Below are the code and all the weights of a small trained network. Each question names an input and a class and asks about switching units off, where a switched-off unit gives its printed mean instead of its output.

import numpy as np


def w(rows, s, z=0):
    codes = np.array(rows[::2]) - 128.0
    scale = np.full(codes.shape[1], s)
    scale[-1] = z or s
    return codes * scale


def norm(h):
    return h / np.sqrt((h * h).mean(-1, keepdims=True) + 1e-5)


def f(y):
    return np.maximum(y, 0)


def log_softmax(a):
    a = a - a.max(-1, keepdims=True)
    return a - np.log(np.exp(a).sum(-1, keepdims=True))


def net(x, mask):
    res = np.array(x, float).reshape(1, 8) / 4 @ E
    u = 0
    for l in range(4):
        y = f(norm(res) @ A[l][:, :-1].T + A[l][:, -1])
        res = res + np.where(mask[u : u + 7], y, B[l][:, -1]) @ B[l][:, :-1]
        u += 7
    return log_softmax(norm(res)[-1] @ U[:, :-1].T + U[:, -1])


A, B = {}, {}
E = w([
[192,125,165,246,171,67,187,187,173,135,103,169],'x0',
[202,186,148,169,155,208,99,55,183,67,80,50],'x1',
[132,131,125,125,134,125,122,134,135,137,128,125],'x2',
[158,73,157,142,52,83,161,84,103,227,89,12],'x3',
[123,144,97,177,92,43,12,88,114,101,105,138],'x4',
[126,128,128,128,130,132,116,147,140,140,130,120],'x5',
[141,54,162,165,208,155,79,84,120,159,217,125],'x6',
[122,146,145,145,154,167,99,151,60,157,79,138],'x7',
],0.011)
A[0] = w([
[164,101,161,108,111,90,133,112,111,174,94,49,21],'0.n1',
[132,162,92,111,59,121,144,200,171,124,88,120,77],'0.n2',
[135,133,129,136,168,204,85,161,3,178,4,155,27],'0.n3',
[71,130,109,86,67,193,108,73,90,108,152,110,1],'0.n4',
[119,118,146,91,153,190,208,150,121,117,132,94,19],'0.n5',
[154,172,137,90,164,149,87,159,150,92,148,186,115],'0.n6',
[147,100,85,76,73,75,167,94,244,67,200,103,3],'0.n7',
],0.014,0.0058)
B[0] = w([
[67,120,5,166,150,141,155,118,143,118,151,104,245],'0.n1',
[107,112,153,127,201,152,127,77,83,170,77,148,217],'0.n2',
[82,197,214,137,93,98,150,106,179,96,217,113,248],'0.n3',
[185,110,143,131,205,64,146,177,84,95,111,105,253],'0.n4',
[178,185,99,86,128,111,107,126,180,191,131,154,207],'0.n5',
[84,99,29,172,139,133,158,115,118,158,132,72,254],'0.n6',
[83,218,232,155,111,130,120,132,132,117,198,120,225],'0.n7',
],0.017,0.0074)
A[1] = w([
[103,129,122,1,96,175,81,127,99,80,138,72,4],'1.n1',
[126,141,100,131,77,112,21,110,110,112,91,131,62],'1.n2',
[131,93,132,74,95,162,108,112,150,93,88,129,56],'1.n3',
[99,149,135,80,92,155,163,107,128,80,53,138,47],'1.n4',
[108,156,93,99,162,189,93,161,155,30,123,215,42],'1.n5',
[171,141,115,115,102,204,108,89,153,65,85,84,22],'1.n6',
[154,100,158,113,45,115,139,105,122,186,90,35,45],'1.n7',
],0.023,0.0038)
B[1] = w([
[252,155,203,141,129,87,134,191,6,171,162,88,232],'1.n1',
[154,143,108,99,105,72,86,75,157,103,132,156,211],'1.n2',
[91,101,132,136,136,91,107,123,155,88,122,147,128],'1.n3',
[127,134,187,128,112,134,125,58,106,222,50,115,182],'1.n4',
[133,133,59,167,31,176,195,96,60,74,174,55,228],'1.n5',
[63,60,166,66,154,172,91,221,152,82,85,76,254],'1.n6',
[125,165,36,160,85,212,182,122,49,26,173,138,216],'1.n7',
],0.015,0.0032)
A[2] = w([
[161,6,171,129,167,203,56,47,115,160,227,156,82],'2.n1',
[203,107,74,82,51,126,81,124,183,177,128,166,23],'2.n2',
[76,42,118,49,57,94,138,167,82,145,143,218,6],'2.n3',
[88,134,130,68,46,115,152,174,114,114,67,123,68],'2.n4',
[204,96,160,246,109,105,208,194,192,76,36,184,65],'2.n5',
[176,164,95,112,104,141,65,99,152,180,121,187,16],'2.n6',
[142,134,147,147,157,136,103,109,54,132,70,161,57],'2.n7',
],0.017,0.0021)
B[2] = w([
[88,210,160,124,128,145,132,60,110,207,7,127,255],'2.n1',
[89,95,107,127,158,127,182,99,205,132,119,145,153],'2.n2',
[99,54,153,88,100,190,108,184,105,106,125,145,221],'2.n3',
[162,89,169,160,119,150,104,86,96,156,166,176,166],'2.n4',
[203,170,156,47,180,81,89,169,42,98,193,49,253],'2.n5',
[143,93,114,130,154,110,161,123,181,98,108,140,158],'2.n6',
[131,95,134,174,151,126,114,103,141,158,90,140,224],'2.n7',
],0.016,0.0042)
A[3] = w([
[111,122,173,117,92,75,104,66,118,46,155,156,185],'3.n1',
[93,111,156,107,81,103,152,155,120,144,165,224,29],'3.n2',
[104,54,155,92,100,211,83,196,115,101,102,161,5],'3.n3',
[207,146,123,28,78,206,171,140,152,177,165,156,22],'3.n4',
[146,146,88,145,73,49,2,108,128,112,96,168,75],'3.n5',
[181,111,97,58,187,65,124,129,125,88,118,142,211],'3.n6',
[146,164,175,135,154,185,107,163,204,59,106,72,162],'3.n7',
],0.019,0.0014)
B[3] = w([
[184,102,150,149,159,154,217,138,242,164,126,224,202],'3.n1',
[86,58,206,83,92,132,64,109,165,103,142,78,178],'3.n2',
[98,44,108,75,169,92,93,107,194,93,113,57,165],'3.n3',
[188,131,118,213,81,141,77,144,233,1,19,184,174],'3.n4',
[176,200,126,100,109,254,163,245,225,119,71,117,169],'3.n5',
[119,111,60,146,164,47,95,122,133,163,110,153,205],'3.n6',
[74,26,167,58,60,75,88,155,103,193,152,222,244],'3.n7',
],0.012,0.011)
U = w([
[94,122,20,154,94,184,185,107,86,89,198,104,103],'0',
[96,207,245,150,91,137,113,125,153,122,226,153,86],'1',
[232,130,139,123,182,70,119,188,51,125,136,106,95],'2',
[92,109,125,114,164,122,120,123,174,147,115,136,255],'3',
[99,27,174,65,86,162,72,160,127,139,104,146,94],'4',
[195,153,102,129,115,167,123,146,223,123,80,192,85],'5',
[95,126,118,136,147,109,118,121,156,164,120,146,215],'6',
[118,166,154,120,150,173,124,31,92,175,65,153,83],'7',
],0.011,0.0097)

Each question gives the input, the list of numbers given to net, and the class t.
The units are the neurons (one row each of A and B). Each row of codes is followed by its name. A weight is (code - 128) times the scale printed after its matrix; where a second scale follows, it is the last column's (A, B and U).
mask holds one flag per neuron, layer by layer. A switched-off neuron (its flag False) gives its mean, the last column of its row in B, instead of its output. The means were averaged over made-up inputs and are rounded, as every weight is.
A unit's drop is (log p(t) with every unit on - log p(t) with that unit switched off) / (log p(t) with every unit on - log p(t) with every unit switched off).
The circuit of an input: a set's keep is (log p(t) with only the set's units on - log p(t) with every unit switched off) / (log p(t) with every unit on - log p(t) with every unit switched off). Starting from the 12 units with the biggest drops (on a tie, the unit counted first), units are removed one at a time, each time the one whose removal leaves the highest keep (on an exact tie, the one counted first), for as long as the keep stays at least 0.8.
units of the circuit, in order: the units of the circuit, biggest drop first
unit that matters most: the unit with the biggest drop
top k neurons: the k neurons with the biggest drops, biggest first
top k neurons in layer l: the k neurons of layer l with the biggest drops, biggest first
drop when u is switched off: that unit's drop, to one decimal
input [6,4,5,1,5,4,-2,-8], class 1: unit that matters most -> 0.n7
input [1,8,-1,0,6,5,2,7], class 4: top 3 neurons -> [3.n7, 1.n6, 0.n7]
input [-5,-8,3,2,4,7,6,-2], class 4: top 2 neurons -> [2.n3, 0.n2]
input [6,8,-1,-4,-5,-8,6,5], class 4: top 2 neurons -> [3.n7, 0.n4]
input [2,-4,4,0,6,-6,-4,0], class 5: top 2 neurons in layer 1 -> [1.n2, 1.n6]
input [-4,-3,-4,7,8,5,0,6], class 5: top 4 neurons -> [0.n6, 1.n2, 3.n1, 3.n5]
input [8,-4,7,1,-5,1,-8,6], class 2: top 2 neurons -> [2.n5, 0.n7]
input [-2,4,4,-7,-3,-7,-2,-7], class 0: top 3 neurons -> [0.n3, 0.n6, 1.n5]
input [-2,8,1,7,-6,3,5,-5], class 4: top 2 neurons -> [1.n6, 3.n7]
input [-2,4,5,-3,-1,-7,7,-7], class 1: top 3 neurons -> [0.n7, 0.n2, 3.n6]
input [6,-8,-1,1,4,3,8,-6], class 4: top 4 neurons -> [2.n3, 0.n4, 0.n2, 0.n3]
input [-7,5,-7,-6,6,-1,8,-2], class 7: top 3 neurons in layer 0 -> [0.n6, 0.n1, 0.n5]
input [-3,7,-4,-3,-3,-6,3,2], class 4: top 2 neurons -> [3.n7, 1.n6]
input [6,-8,7,1,0,1,-4,-7], class 4: unit that matters most -> 0.n4
input [1,6,4,-4,8,-5,1,8], class 1: top 2 neurons -> [0.n3, 0.n5]
input [1,-8,6,2,-8,-8,-6,1], class 4: top 2 neurons in layer 2 -> [2.n3, 2.n4]
input [8,1,-7,-2,-8,3,7,2], class 2: top 2 neurons -> [2.n5, 0.n2]
input [6,-8,-1,6,0,8,7,-6], class 4: top 2 neurons in layer 0 -> [0.n4, 0.n6]
input [8,-4,-7,8,6,4,0,-7], class 0: top 2 neurons in layer 0 -> [0.n4, 0.n3]
input [8,-2,2,-4,0,-1,-7,-8], class 1: top 3 neurons -> [0.n7, 0.n4, 1.n1]
input [8,2,3,-4,1,-1,7,6], class 2: units of the circuit, in order -> [2.n5]
input [6,1,-7,2,-8,-2,-2,-2], class 5: top 3 neurons -> [0.n5, 3.n4, 0.n4]
input [6,4,-6,-8,-7,-1,-8,1], class 0: top 2 neurons -> [1.n5, 0.n4]
input [1,-1,-5,-4,-7,-2,-5,3], class 5: units of the circuit, in order -> [0.n5, 3.n4]
input [-6,-3,3,-1,5,-2,-8,-6], class 7: units of the circuit, in order -> [0.n2, 1.n4]
input [-5,2,5,-3,4,-4,5,2], class 2: top 2 neurons in layer 0 -> [0.n4, 0.n2]
input [-5,7,8,-8,5,-3,7,-7], class 0: unit that matters most -> 1.n5
input [-3,-8,6,-5,-6,8,5,-6], class 4: top 2 neurons in layer 0 -> [0.n1, 0.n3]
input [5,-1,6,-7,-2,-5,5,5], class 0: drop when 0.n4 is switched off -> 0.1
input [-4,8,3,1,0,0,-3,8], class 1: drop when 0.n3 is switched off -> 1.7
